Here is a tiny trained network, its code and every weight. The questions are about switching its units off for an input and a class, where a switched-off unit gives its printed mean instead of its output.

import numpy as np


def w(rows, s, z=0):
    codes = np.array(rows[::2]) - 128.0
    scale = np.full(codes.shape[1], s)
    scale[-1] = z or s
    return codes * scale


def norm(h):
    return h / np.sqrt((h * h).mean(-1, keepdims=True) + 1e-5)


def f(y):
    return np.maximum(y, 0)


def log_softmax(a):
    a = a - a.max(-1, keepdims=True)
    return a - np.log(np.exp(a).sum(-1, keepdims=True))


def net(x, mask):
    res = np.array(x, float).reshape(1, 4) / 4 @ E
    u = 0
    for l in range(3):
        y = f(norm(res) @ A[l][:, :-1].T + A[l][:, -1])
        res = res + np.where(mask[u : u + 7], y, B[l][:, -1]) @ B[l][:, :-1]
        u += 7
    return log_softmax(norm(res)[-1] @ U[:, :-1].T + U[:, -1])


A, B = {}, {}
E = w([
[123,83,196,112,254,140,87],'x0',
[168,136,177,239,112,161,127],'x1',
[87,157,219,123,39,14,163],'x2',
[3,161,96,144,141,132,135],'x3',
],0.007)
A[0] = w([
[132,168,73,38,78,122,83,141],'L0N1',
[129,206,162,224,78,195,88,53],'L0N2',
[56,140,128,156,135,166,142,92],'L0N3',
[113,182,70,151,87,161,169,215],'L0N4',
[62,168,146,141,142,139,112,104],'L0N5',
[205,119,180,78,97,144,66,177],'L0N6',
[112,108,155,170,102,1,161,7],'L0N7',
],0.0085,0.0014)
B[0] = w([
[159,172,141,99,130,92,107,234],'L0N1',
[145,154,93,109,153,66,60,245],'L0N2',
[205,124,141,120,109,132,230,203],'L0N3',
[192,133,164,108,100,162,133,254],'L0N4',
[132,141,106,102,141,89,217,198],'L0N5',
[95,150,104,167,134,113,244,229],'L0N6',
[148,54,94,135,152,163,97,240],'L0N7',
],0.011,0.0046)
A[1] = w([
[88,188,72,158,146,118,190,70],'L1N1',
[188,200,99,121,125,254,149,3],'L1N2',
[117,116,186,139,123,27,130,242],'L1N3',
[154,41,78,69,129,235,76,254],'L1N4',
[86,104,238,138,28,73,145,15],'L1N5',
[62,87,104,158,55,86,49,247],'L1N6',
[18,38,74,118,53,191,168,245],'L1N7',
],0.0076,0.00095)
B[1] = w([
[212,87,129,233,84,59,196,188],'L1N1',
[83,9,71,132,103,101,38,253],'L1N2',
[59,107,16,144,172,195,80,230],'L1N3',
[57,84,138,115,58,68,128,201],'L1N4',
[209,15,60,128,191,145,1,185],'L1N5',
[101,151,122,134,127,200,69,149],'L1N6',
[187,30,124,119,78,170,79,149],'L1N7',
],0.0066,0.0048)
A[2] = w([
[159,166,90,221,142,117,96,131],'L2N1',
[198,163,213,143,190,134,75,230],'L2N2',
[128,28,116,131,69,124,178,204],'L2N3',
[117,158,82,144,166,191,130,2],'L2N4',
[23,104,211,161,235,147,176,228],'L2N5',
[123,101,75,48,132,68,148,156],'L2N6',
[174,189,94,143,2,195,119,119],'L2N7',
],0.0087,0.0019)
B[2] = w([
[21,190,100,62,228,129,194,197],'L2N1',
[180,209,81,108,141,105,136,160],'L2N2',
[137,77,161,176,83,133,154,254],'L2N3',
[89,49,93,116,127,111,105,136],'L2N4',
[188,144,223,40,2,130,78,218],'L2N5',
[99,213,105,207,195,157,130,253],'L2N6',
[102,130,251,67,143,139,112,218],'L2N7',
],0.0089,0.0072)
U = w([
[148,123,221,42,72,125,79,252],'0',
[89,4,59,140,117,137,48,82],'1',
[101,217,78,84,184,93,115,188],'2',
[154,92,141,137,110,105,232,149],'3',
[75,127,185,190,136,124,144,8],'4',
],0.013,0.0021)

Each question gives the input, the list of numbers given to net, and the class t.
The units are the neurons (one row each of A and B). Each row of codes is followed by its name. A weight is (code - 128) times the scale printed after its matrix; where a second scale follows, it is the last column's (A, B and U).
mask holds one flag per neuron, layer by layer. A switched-off neuron (its flag False) gives its mean, the last column of its row in B, instead of its output. The means were averaged over made-up inputs and are rounded, as every weight is.
A unit's drop is (log p(t) with every unit on - log p(t) with that unit switched off) / (log p(t) with every unit on - log p(t) with every unit switched off).
The circuit of an input: a set's keep is (log p(t) with only the set's units on - log p(t) with every unit switched off) / (log p(t) with every unit on - log p(t) with every unit switched off). Starting from the 12 units with the biggest drops (on a tie, the unit counted first), units are removed one at a time, each time the one whose removal leaves the highest keep (on an exact tie, the one counted first), for as long as the keep stays at least 0.8.
circuit, biggest first: the units of the circuit, biggest drop first
k most important neurons: the k neurons with the biggest drops, biggest first
top k neurons in layer l: the k neurons of layer l with the biggest drops, biggest first
input [0,-2,6,5], class 1: circuit, biggest first => (L1N5)
input [8,6,-7,-3], class 0: top 2 neurons in layer 1 => (L1N3, L1N5)
input [5,-7,-3,-4], class 2: circuit, biggest first => (L2N6, L0N7)
input [7,6,8,3], class 1: circuit, biggest first => (L1N5, L1N3)
input [5,-2,-2,8], class 3: circuit, biggest first => (L0N3, L1N1)
input [-6,4,-1,-3], class 0: 4 most important neurons => (L2N7, L0N4, L2N6, L0N1)
input [-2,-6,-2,7], class 3: circuit, biggest first => (L1N1, L0N3)
input [8,-8,0,6], class 0: 2 most important neurons => (L2N5, L0N2)
input [-2,0,1,-1], class 4: top 3 neurons in layer 1 => (L1N5, L1N4, L1N3)
input [1,0,6,8], class 3: top 2 neurons in layer 1 => (L1N2, L1N1)
input [-4,8,-6,-2], class 2: 3 most important neurons => (L0N2, L2N1, L0N7)
input [0,0,4,7], class 3: top 2 neurons in layer 0 => (L0N5, L0N3)
input [-7,5,-4,-5], class 0: 3 most important neurons => (L2N7, L0N4, L2N6)
input [3,5,0,3], class 2: circuit, biggest first => (L0N2)
input [7,8,1,-8], class 2: top 4 neurons in layer 2 => (L2N2, L2N1, L2N3, L2N7)
input [-6,-1,8,7], class 1: circuit, biggest first => (L1N5, L0N7)
input [-1,5,-3,6], class 3: top 3 neurons in layer 1 => (L1N1, L1N3, L1N2)
input [5,-4,-4,3], class 0: 2 most important neurons => (L2N5, L0N2)
input [-5,-8,6,-4], class 2: 3 most important neurons => (L0N1, L2N6, L1N2)
input [1,7,-6,-3], class 2: 2 most important neurons => (L0N2, L2N1)
input [2,-8,6,-4], class 2: circuit, biggest first => (L2N6)
